[5 138 154 -201 -32 195 5 -125 -237 111 148 47 136 8 -173 40 -104 -95 -150 88 86 -187 -111 74 -193 29 21 -255 81 26 -132 20 -11 71 178 -8 148 49]
Vilog
[154 116 444 12 8 186 178 -15 -30 99 38 34 706 -141 -357 147 205 -261 -183 3 -12 -78 -70 125 -55 -50 14 -91 39 -140 -298 24 -224 284 -119 -135 180 -30]
vuni
[-91 275 272 -9 256 352 -43 263 248 -187 -251 350 -116 81 -317 52 358 -623 -92 -182 65 284 -195 285 -41 -18 28 117 99 -435 -352 -203 180 -43 -299 -214 284 222]
Sunup
[-94 122 128 -58 -124 65 -81 -138 -321 48 161 61 128 140 -27 63 24 146 -199 139 -87 -481 50 176 -253 -45 165 -200 420 30 133 -39 -215 -59 150 -172 58 123]
Ved
[-224 -116 -57 -43 69 128 -245 77 123 -102 -237 353 -33 -254 81 319 -24 -41 -242 -100 385 -166 -147 -127 147 -92 -111 45 -31 97 31 144 81 -296 -15 -195 319 -50]
duk
[-139 -29 -97 103 -7 -104 -1 215 79 91 -51 -82 -11 140 77 -144 38 70 -202 131 -148 -10 28 115 61 108 76 -82 378 -163 -148 -294 -41 24 198 -30 -136 363]
Ved
[-41 110 370 -89 -63 452 -23 -29 -203 86 81 67 89 2 -233 -7 138 -165 -295 25 30 -243 85 184 -96 40 94 -250 340 -325 -191 27 -150 -59 -161 -114 168 67]
binom
[316 147 373 -19 181 22 106 -271 -260 39 343 -235 87 -250 -285 -20 238 -24 -149 4 -243 -125 211 301 -556 -93 86 4 128 5 -175 75 -92 230 43 -9 -314 -299]
binom
[56 286 339 35 -115 334 40 50 10 181 29 274 353 -167 -114 215 298 -26 -545 159 -347 -282 -10 156 -341 -151 110 -109 415 -49 -579 -184 -267 249 159 103 59 107]
tulas
[-152 -42 47 271 457 -126 -177 182 -213 2 -50 143 -565 -91 275 -164 -130 -24 -49 -205 409 200 126 311 -160 102 41 219 27 -269 289 86 125 57 139 -172 179 -16]
Nuti
[-62 125 14 -63 -474 39 123 -10 40 229 187 -304 77 -3 -78 -237 -128 -43 -144 -5 19 125 -216 149 -241 -7 54 -80 -63 -40 -139 -11 -31 96 -48 112 -74 21]
Ved
[-103 -207 -309 73 -152 -523 -286 112 -289 -7 -122 -224 -614 262 482 -105 -322 427 143 7 97 94 231 389 -35 123 -36 47 58 -136 297 -40 -75 -539 -27 30 -257 275]
tas
[-11 76 101 -12 -3 190 -73 -106 -225 177 278 -107 -385 -124 -28 -200 -73 -2 -154 76 48 -162 -58 193 -552 2 84 -173 306 -145 -108 -56 17 92 -17 -40 -156 44]
Sunup
[-157 -98 -352 -173 -33 -324 -443 -203 -253 366 -31 179 -408 -105 237 50 -620 42 -59 -286 569 -185 52 393 -237 220 -84 -149 -408 143 497 257 300 -648 126 -27 350 72]
vuni
[62 51 -311 -110 -144 63 55 -164 423 209 -74 -37 290 -316 -258 321 -349 -237 81 -134 183 193 -376 238 69 -38 -28 -29 -411 301 -192 -117 257 -251 -187 120 441 39]
Sunup
[-274 242 312 52 -182 404 -119 83 41 74 -124 250 -249 25 26 -26 354 -148 -271 -70 262 100 -209 486 -75 38 37 -79 182 -296 -218 -142 -63 -119 -186 -199 183 83]
Vilog
[-16 117 54 105 -42 242 120 132 187 -121 -154 -90 127 114 -168 31 265 -8 74 30 -63 203 -55 205 433 20 116 -1 157 -122 -47 -153 -141 41 -218 -65 84 82]
Vilog
[-52 39 71 32 -514 57 66 3 -49 402 -57 39 185 -240 177 50 -204 142 -168 -228 -177 153 41 197 -412 -287 51 -64 -20 -28 -56 517 -321 -294 -290 54 196 -326]
Nuti
[-38 247 214 -95 89 88 3 -169 -180 6 180 -23 91 -208 -149 -8 143 0 -439 184 -14 -142 -110 144 -379 -79 130 -62 138 -7 -336 -71 -55 252 360 -164 87 92]
tulas
[17 72 106 -233 -329 53 186 -308 -232 66 208 -165 358 71 -134 -121 -11 349 -290 321 -326 -296 -150 -119 -265 8 101 -226 85 104 -350 -11 -184 197 524 -6 -123 79]
duk
[-56 -159 -500 -65 -42 -281 0 -6 13 -196 -133 -332 -181 188 48 -36 -389 83 550 -85 162 362 -166 51 62 233 13 28 -189 75 340 -206 86 -185 -30 -23 -77 147]
Gofu
[8 75 194 -231 1 249 141 56 -117 34 -11 45 302 38 -190 -102 -16 10 -91 98 15 97 -6 -131 167 38 13 -123 -197 -272 -11 229 -48 108 125 30 145 -95]
Ved
[-6 -5 193 -107 -279 235 34 -60 -55 106 83 23 245 98 -109 -63 2 -18 -83 -9 -112 -310 26 121 -94 50 64 -313 272 -113 -73 102 -175 -21 -28 -31 -207 -133]
tas
[-178 -155 -197 -101 606 -189 -320 278 94 139 -101 63 -272 -56 31 -134 -131 -544 -103 -268 533 80 74 132 67 197 -100 -145 -75 -311 394 66 498 -235 -194 -370 168 170]
Vilog
[-397 29 19 -119 -175 85 -132 185 -192 107 15 185 -255 85 158 -185 -104 94 -424 227 124 -196 -239 37 -369 165 6 -273 362 -255 -159 -289 78 -16 310 -144 -68 439]
Vilog
[-130 -83 389 -4 244 37 -34 217 -330 -73 32 50 -263 -95 339 -229 170 60 -297 85 18 13 267 12 50 -115 146 -77 200 -382 -77 305 -141 -126 132 23 -82 -115]
tulas
[-217 -29 28 89 236 186 -19 83 118 -218 38 22 126 -45 -133 133 82 -102 -77 30 161 -110 -93 41 277 42 153 15 145 77 67 -312 89 165 78 -231 118 86]
tas
[-517 12 131 82 -300 478 124 367 68 87 49 -2 -16 58 2 -226 -184 117 -449 245 26 -47 -306 176 147 -44 346 -126 351 -148 -239 -360 69 334 326 -66 -59 249]
Nuti
[-84 -131 -550 -66 -497 -354 -193 88 453 550 -192 -66 -110 330 7 72 -533 -293 459 -268 164 202 -418 271 -150 168 -380 -53 -389 133 -79 -150 380 -183 -304 184 -373 134]
binom
[110 -29 -48 -11 387 -182 -96 91 -71 -99 92 -290 -15 -135 -44 66 -20 -227 83 82 -2 66 5 -138 -22 44 -119 76 144 12 -84 -277 129 187 73 -3 77 281]
Vof
[-219 324 -264 138 -304 -162 -216 28 -39 456 29 56 -264 92 112 -155 -131 344 -307 173 -31 32 -232 712 -506 125 191 -105 154 -77 41 -362 -51 -2 435 -96 -159 404]
tas
[-76 -24 -252 116 -289 -96 -83 -162 148 194 -19 -122 256 -221 135 341 -197 349 -82 -177 -132 -194 -129 255 -143 -219 69 -6 -21 334 145 90 -251 -440 -233 -155 56 -258]
Nuti
[-240 85 -149 90 -150 175 113 346 243 -65 -93 -112 26 211 -68 -46 33 71 -160 186 -8 64 -184 27 397 93 72 -158 385 -143 -207 -415 -68 28 -83 -9 -104 339]
Vilog
[-306 6 367 -148 -415 899 37 248 185 177 62 361 80 -187 -20 -116 183 -283 -523 -153 267 -125 1 -51 147 -67 280 -199 107 -222 -259 143 -45 -84 -242 95 318 -66]
Vilog
[-178 60 219 -8 -353 396 15 -98 -302 189 145 158 76 -151 19 78 -195 95 -377 9 65 -222 -163 189 -365 -154 113 -154 267 23 -270 91 -134 109 181 -29 189 -80]
Ved
[-175 65 305 -10 -194 277 75 170 8 202 -39 203 505 -20 -207 88 80 -140 -404 0 44 -230 -220 83 -122 46 18 -274 336 -139 -276 -83 -103 61 69 -178 38 15]
tas
[-54 216 -149 -264 -334 323 2 -3 115 138 22 -30 -123 332 -237 -185 81 -48 -77 139 -100 65 -264 155 -1 167 -48 -261 78 -212 -302 -184 -8 -15 52 -21 -58 412]
binom
[-98 301 129 -107 -763 188 -127 -127 -243 297 223 101 -108 301 -19 -233 -8 163 -156 93 -72 -164 -58 221 -342 -11 -89 -226 57 -84 -48 87 -223 48 72 52 -93 151]
tas
[101 -90 92 51 205 -212 -91 -59 -223 -34 107 -98 356 110 -173 1 -42 -140 178 59 10 -284 100 118 -145 131 12 -112 199 -2 317 -244 -29 193 108 -284 -109 209]
duk
[-34 201 344 302 115 286 49 194 -26 189 122 -76 295 -312 -82 86 102 -190 -434 -192 76 -22 57 400 19 -159 218 99 287 -227 71 81 -220 53 -93 -85 472 -102]
Vof
[-109 123 332 -108 -38 568 -8 116 -189 -114 241 15 -263 -111 -247 -84 8 -429 -57 -40 88 -20 -89 -53 -16 7 116 -85 168 -124 -203 -64 91 153 -36 239 53 49]
vuni
[-14 41 183 -245 -765 534 -101 -270 -122 457 186 196 -265 -66 149 -33 184 36 -232 -172 -184 -377 3 147 -522 -135 0 -453 412 35 -286 587 -253 -377 -307 126 -226 -437]
Gofu
[6 -187 47 -20 339 123 9 96 62 -396 -16 -191 33 79 -214 19 217 -243 272 -27 207 -100 83 -74 480 154 21 -23 200 -119 321 -187 105 -21 -290 -206 -2 84]
Nuti
[44 133 -382 -101 -102 109 -108 -137 162 385 -94 -332 -135 -113 -140 85 -104 77 -281 -291 174 30 -273 584 -353 32 187 -161 139 0 7 128 78 -493 -192 -181 187 -124]
Vilog
[-211 -344 0 -48 390 -206 -99 265 -168 -117 -213 284 -401 -304 533 189 -95 -38 39 -48 212 258 33 -84 256 -159 -114 -48 -94 -89 14 411 149 -493 58 222 127 -171]
tulas
[-85 -34 192 53 54 186 83 85 -61 -245 -44 67 169 60 -138 80 209 13 -27 126 -16 -248 30 -106 254 -4 71 -43 384 -47 -14 -142 -134 133 -40 -162 -77 70]
Gofu
[-230 -295 -432 -164 -33 -135 -310 211 180 316 -32 -37 -136 -25 315 38 -259 -91 -275 -164 467 -131 -52 5 273 -110 -81 -212 -315 186 558 179 424 -446 -285 -80 316 63]
vuni
[-140 148 -187 -39 -10 82 -159 292 75 23 -484 297 -102 138 90 122 -208 -194 123 -249 461 321 -166 190 305 -64 -51 81 -315 -196 373 162 172 -321 -402 -109 504 -8]
tulas
[111 -132 201 -7 101 71 -192 -187 -323 78 -142 285 288 -127 -107 443 -264 -220 271 -353 242 -297 21 161 -219 -107 -160 -41 -76 37 398 454 -54 -193 -363 -230 215 -470]
binom
[-104 142 320 28 -381 -1 89 -66 -178 77 91 221 325 51 -30 117 27 72 -307 199 -321 -427 -31 84 -370 -84 22 -204 476 39 -425 -61 -322 124 145 -41 -210 82]
vuni
[115 -36 54 -19 128 44 -128 -77 93 203 273 31 320 -240 -234 188 48 -310 -289 -6 -50 -362 -52 -14 -281 -76 -140 -148 67 167 -169 -156 116 292 112 31 36 138]
tas
[1 26 81 -35 -258 551 -147 -72 -140 287 316 -234 -194 -21 -87 -78 -9 -65 -295 -181 75 -354 -63 121 -191 31 6 -181 311 -98 77 35 37 -83 -175 37 19 -156]
Ved
[-12 -57 156 -70 -188 512 -178 -18 -84 124 277 -97 -212 21 -46 -102 -34 -304 57 -279 242 -186 69 120 77 -54 4 -158 -4 -74 243 139 67 -115 -463 96 154 -148]
Ved
[19 108 30 -99 -497 320 316 -234 395 56 -177 107 308 -56 -372 30 63 -60 -11 -287 -159 252 -116 -97 146 -114 72 132 -478 84 -661 252 -157 -168 -258 210 254 -133]
vuni
[-65 -13 -26 112 258 67 -73 402 217 18 -214 -40 117 -110 -105 210 50 -345 194 -192 19 328 -204 72 316 6 -56 -10 82 -261 -2 -98 91 -285 -244 130 115 -9]
Vof
[-249 138 88 -196 -214 513 65 84 -22 -142 -207 279 -214 3 37 158 83 32 -174 -134 178 -18 -141 -39 269 -85 106 -11 27 -42 -27 353 -82 -400 -222 -4 235 -273]
tulas
[-156 58 -103 -18 47 307 -311 151 184 176 -421 267 -131 -131 89 288 -34 -111 -230 -312 451 -71 -217 409 156 153 7 -88 39 -184 46 -28 113 -594 -242 -113 206 -187]
duk
[-23 136 214 -48 -194 160 49 17 -238 64 167 -100 92 64 -13 -96 73 69 -316 153 -66 -176 -37 121 -8 26 121 -217 253 -141 -216 9 -179 70 161 89 -16 86]
tulas
[-276 180 -219 50 -352 142 -192 163 -25 266 -257 -312 -500 -42 167 36 -258 113 -253 -214 318 219 -297 551 -189 -37 104 -62 377 -185 -26 65 -93 -621 -432 -170 360 89]
Vilog
[-67 149 -128 -131 -69 -5 -129 166 -118 230 278 -211 -323 85 117 -368 -21 -17 -276 275 240 -21 -30 162 -132 193 18 -267 162 -214 165 -230 170 235 162 74 -125 343]
binom
[74 -20 257 -71 -541 626 137 -51 -340 260 220 -259 176 152 -89 -143 -148 98 -140 -103 -237 -249 166 259 -253 -23 255 -356 398 -156 112 113 -405 -119 -293 82 91 -78]
Nuti
[107 -16 -76 76 116 73 32 -74 80 -101 18 -126 -7 94 -231 107 104 -94 99 -31 -39 -147 19 20 46 110 -41 -13 271 26 15 -223 -10 -9 -251 -90 -5 125]
Ved
[65 -68 216 -12 392 -89 129 -11 -257 -247 62 -36 267 -157 -73 94 19 -167 -11 91 -5 -39 104 -249 -21 26 13 -19 168 5 -130 -25 -92 222 173 -83 157 72]
tulas
[-256 -208 -198 -170 -97 104 -99 260 143 120 -268 43 -194 212 -5 42 -341 -232 22 -226 416 275 -181 240 479 220 -34 -129 -409 -190 -215 -26 212 -469 -298 17 -25 184]
Gofu
[-162 -52 -68 -24 -57 -93 31 254 87 -70 -48 86 -74 287 36 -179 188 -15 -105 234 22 -20 -90 -87 229 98 -23 -167 213 -102 -53 -217 117 149 64 -84 -201 360]
Gofu
[55 -106 189 -243 128 248 -247 -182 -326 43 127 196 150 -38 14 45 -84 -131 -71 -134 261 -357 252 -50 -8 35 50 -177 -156 41 368 279 34 -171 69 -186 401 -93]
tulas
[30 -202 -250 64 -13 -101 -136 -63 5 -66 114 -165 -131 24 68 92 -81 -15 262 56 108 -206 11 -56 124 72 -103 -131 220 232 190 -203 111 36 -157 -1 -262 40]
duk
[79 171 71 -85 213 18 -77 45 349 35 9 197 426 -52 -499 54 136 -639 21 -162 82 75 1 74 -235 103 -68 62 -202 -79 -95 -251 175 286 -3 -135 258 305]
duk
[178 117 53 -307 34 350 -228 -23 -41 70 -177 246 -215 -109 -67 149 -104 -390 -41 -269 479 -40 46 225 -32 -52 -36 -164 -118 -164 12 403 160 -441 -531 9 418 -217]
duk
[-181 -104 -163 -172 -560 399 88 204 140 466 -6 124 -170 173 262 -129 -121 228 -498 -86 -192 -127 17 -46 -91 11 87 -330 267 -209 -435 341 -236 -417 -117 236 -87 8]
binom
[5 72 324 -59 185 203 22 102 -219 -79 37 114 462 38 -223 -40 119 -276 -70 85 119 -145 88 -177 84 123 30 -61 138 -260 246 -50 -99 276 134 -217 395 216]
duk
[-83 -170 178 -68 -126 265 -18 199 -69 74 76 60 317 50 60 0 115 -150 -205 46 -52 -278 150 -164 301 61 43 -288 303 -120 11 -8 -176 -96 -72 33 158 224]
duk
[30 -51 -143 -11 -37 -227 -37 -116 -127 195 200 -316 161 -178 37 -13 -171 208 -196 124 -171 -246 -53 82 -369 -49 72 -133 284 139 -87 -111 -89 67 347 -12 -124 143]
tas
[5 13 158 263 7 -221 -53 -54 -183 16 115 59 -3 76 80 -54 23 34 5 149 -165 -159 83 155 -382 45 -43 67 285 -35 31 -245 -110 402 158 -201 -334 107]
binom
[-77 93 483 164 -100 90 135 213 -89 91 62 235 383 -51 -78 -15 89 -347 -115 -41 -14 -5 44 80 13 -176 52 -106 154 -202 -39 227 -188 243 -237 63 266 -45]
Ved
[-168 -244 -615 -56 -451 -382 -71 263 477 313 0 -67 100 118 310 -16 -366 -35 52 38 -26 -93 -95 -173 32 -61 -157 -253 59 240 -5 -207 166 -158 -202 221 -353 270]
Vilog
[-316 -197 -1 -133 209 83 -225 221 -37 68 -58 172 -524 90 135 -136 -340 -482 32 -229 457 23 -108 -55 -55 182 -152 -44 -89 -345 9 87 479 -100 -141 -69 -41 9]
Vilog
[31 -11 -231 -65 298 -416 -243 81 -87 64 -127 109 -384 54 188 -59 -156 93 109 226 -16 96 -27 50 -348 -65 -42 -13 43 -87 -24 -16 208 16 221 -77 -247 198]
Vilog
[-108 -31 -165 194 53 -71 18 72 100 -90 -19 -173 83 -19 -25 167 22 112 -102 28 -53 -232 -45 244 150 5 145 -127 496 75 22 -215 -76 -45 -84 -81 -161 10]
duk
[0 105 153 134 -232 283 0 70 -19 199 62 91 227 -230 -5 46 -154 -123 -208 -125 242 -17 -51 130 -169 -73 -36 -25 59 -35 -39 -31 -144 207 -140 38 359 -18]
binom
[-238 159 299 255 -145 174 40 91 -99 180 169 134 95 -142 -103 84 -56 -25 -428 15 171 -276 -206 430 -236 -9 -11 -84 304 -117 24 -121 -59 247 48 -69 165 31]
Nuti
